Here is a tiny trained network, its code and every weight. The questions are about switching its units off for an input and a class, where a switched-off unit gives its printed mean instead of its output.

import numpy as np


def w(rows, s, z=0):
    codes = np.array(rows[::2]) - 128.0
    scale = np.full(codes.shape[1], s)
    scale[-1] = z or s
    return codes * scale


def norm(h):
    return h / np.sqrt((h * h).mean(-1, keepdims=True) + 1e-5)


def f(y):
    return np.maximum(y, 0)


def log_softmax(a):
    a = a - a.max(-1, keepdims=True)
    return a - np.log(np.exp(a).sum(-1, keepdims=True))


def net(x, mask):
    res = np.array(x, float).reshape(1, 3) / 4 @ E
    u = 0
    for l in range(3):
        y = f(norm(res) @ A[l][:, :-1].T + A[l][:, -1])
        res = res + np.where(mask[u : u + 3], y, B[l][:, -1]) @ B[l][:, :-1]
        u += 3
    return log_softmax(norm(res)[-1] @ U[:, :-1].T + U[:, -1])


A, B = {}, {}
E = w([
[67,144,90,125,196],'x0',
[220,152,254,151,109],'x1',
[74,32,165,79,119],'x2',
],0.0058)
A[0] = w([
[126,65,165,54,158,13],'0.n0',
[105,66,249,175,179,255],'0.n1',
[43,194,177,52,254,178],'0.n2',
],0.0066,0.003)
B[0] = w([
[103,129,84,129,69,164],'0.n0',
[245,145,58,128,56,254],'0.n1',
[153,162,176,97,84,223],'0.n2',
],0.011,0.0056)
A[1] = w([
[64,84,66,134,236,111],'1.n0',
[192,207,45,43,68,255],'1.n1',
[1,58,151,126,139,10],'1.n2',
],0.0059,0.00074)
B[1] = w([
[60,237,5,220,209,143],'1.n0',
[33,54,239,146,100,254],'1.n1',
[163,254,105,112,97,141],'1.n2',
],0.0064,0.0094)
A[2] = w([
[145,190,167,254,192,254],'2.n0',
[66,96,26,92,171,121],'2.n1',
[193,88,134,104,132,135],'2.n2',
],0.0092,0.0024)
B[2] = w([
[119,116,93,43,8,252],'2.n0',
[177,193,2,211,198,213],'2.n1',
[179,107,119,200,85,218],'2.n2',
],0.0064,0.004)
U = w([
[209,184,99,194,140,212],'0',
[112,110,132,100,55,97],'1',
[117,119,203,153,120,179],'2',
[85,52,254,166,190,4],'3',
],0.0066,0.0031)

Each question gives the input, the list of numbers given to net, and the class t.
The units are the neurons (one row each of A and B). Each row of codes is followed by its name. A weight is (code - 128) times the scale printed after its matrix; where a second scale follows, it is the last column's (A, B and U).
mask holds one flag per neuron, layer by layer. A switched-off neuron (its flag False) gives its mean, the last column of its row in B, instead of its output. The means were averaged over made-up inputs and are rounded, as every weight is.
A unit's drop is (log p(t) with every unit on - log p(t) with that unit switched off) / (log p(t) with every unit on - log p(t) with every unit switched off).
The circuit of an input: a set's keep is (log p(t) with only the set's units on - log p(t) with every unit switched off) / (log p(t) with every unit on - log p(t) with every unit switched off). Starting from all 9 units, units are removed one at a time, each time the one whose removal leaves the highest keep (on an exact tie, the one counted first), for as long as the keep stays at least 0.8.
units of the circuit, in order: the units of the circuit, biggest drop first
unit that matters most: the unit with the biggest drop
top k neurons: the k neurons with the biggest drops, biggest first
k most important neurons of layer l: the k neurons of layer l with the biggest drops, biggest first
drop when u is switched off: that unit's drop, to one decimal
input [3,2,-7], class 1: top 2 neurons : (2.n0, 0.n1)
input [4,0,-7], class 1: unit that matters most : 2.n0
input [7,-8,4], class 0: top 2 neurons : (2.n1, 1.n1)
input [-1,-6,5], class 0: units of the circuit, in order : (0.n1, 2.n1, 1.n1)
input [3,-8,6], class 0: units of the circuit, in order : (2.n1, 1.n1)
input [-2,-7,4], class 0: units of the circuit, in order : (0.n1, 2.n1, 1.n1)
input [0,-1,-2], class 3: units of the circuit, in order : (0.n1, 1.n1)
input [0,0,-7], class 1: top 3 neurons : (2.n0, 0.n1, 0.n2)
input [-3,-8,2], class 0: top 3 neurons : (2.n1, 0.n1, 1.n1)
input [-1,0,-2], class 3: 2 most important neurons of layer 1 : (1.n0, 1.n2)
input [2,0,-1], class 3: top 2 neurons : (0.n1, 2.n0)
input [1,-2,2], class 3: 2 most important neurons of layer 0 : (0.n1, 0.n2)
input [4,2,-7], class 1: drop when 2.n0 is switched off : 0.9
input [7,-7,3], class 0: drop when 2.n1 is switched off : 0.3
input [2,-8,4], class 0: drop when 1.n1 is switched off : 0.1
input [6,0,-4], class 2: unit that matters most : 0.n2
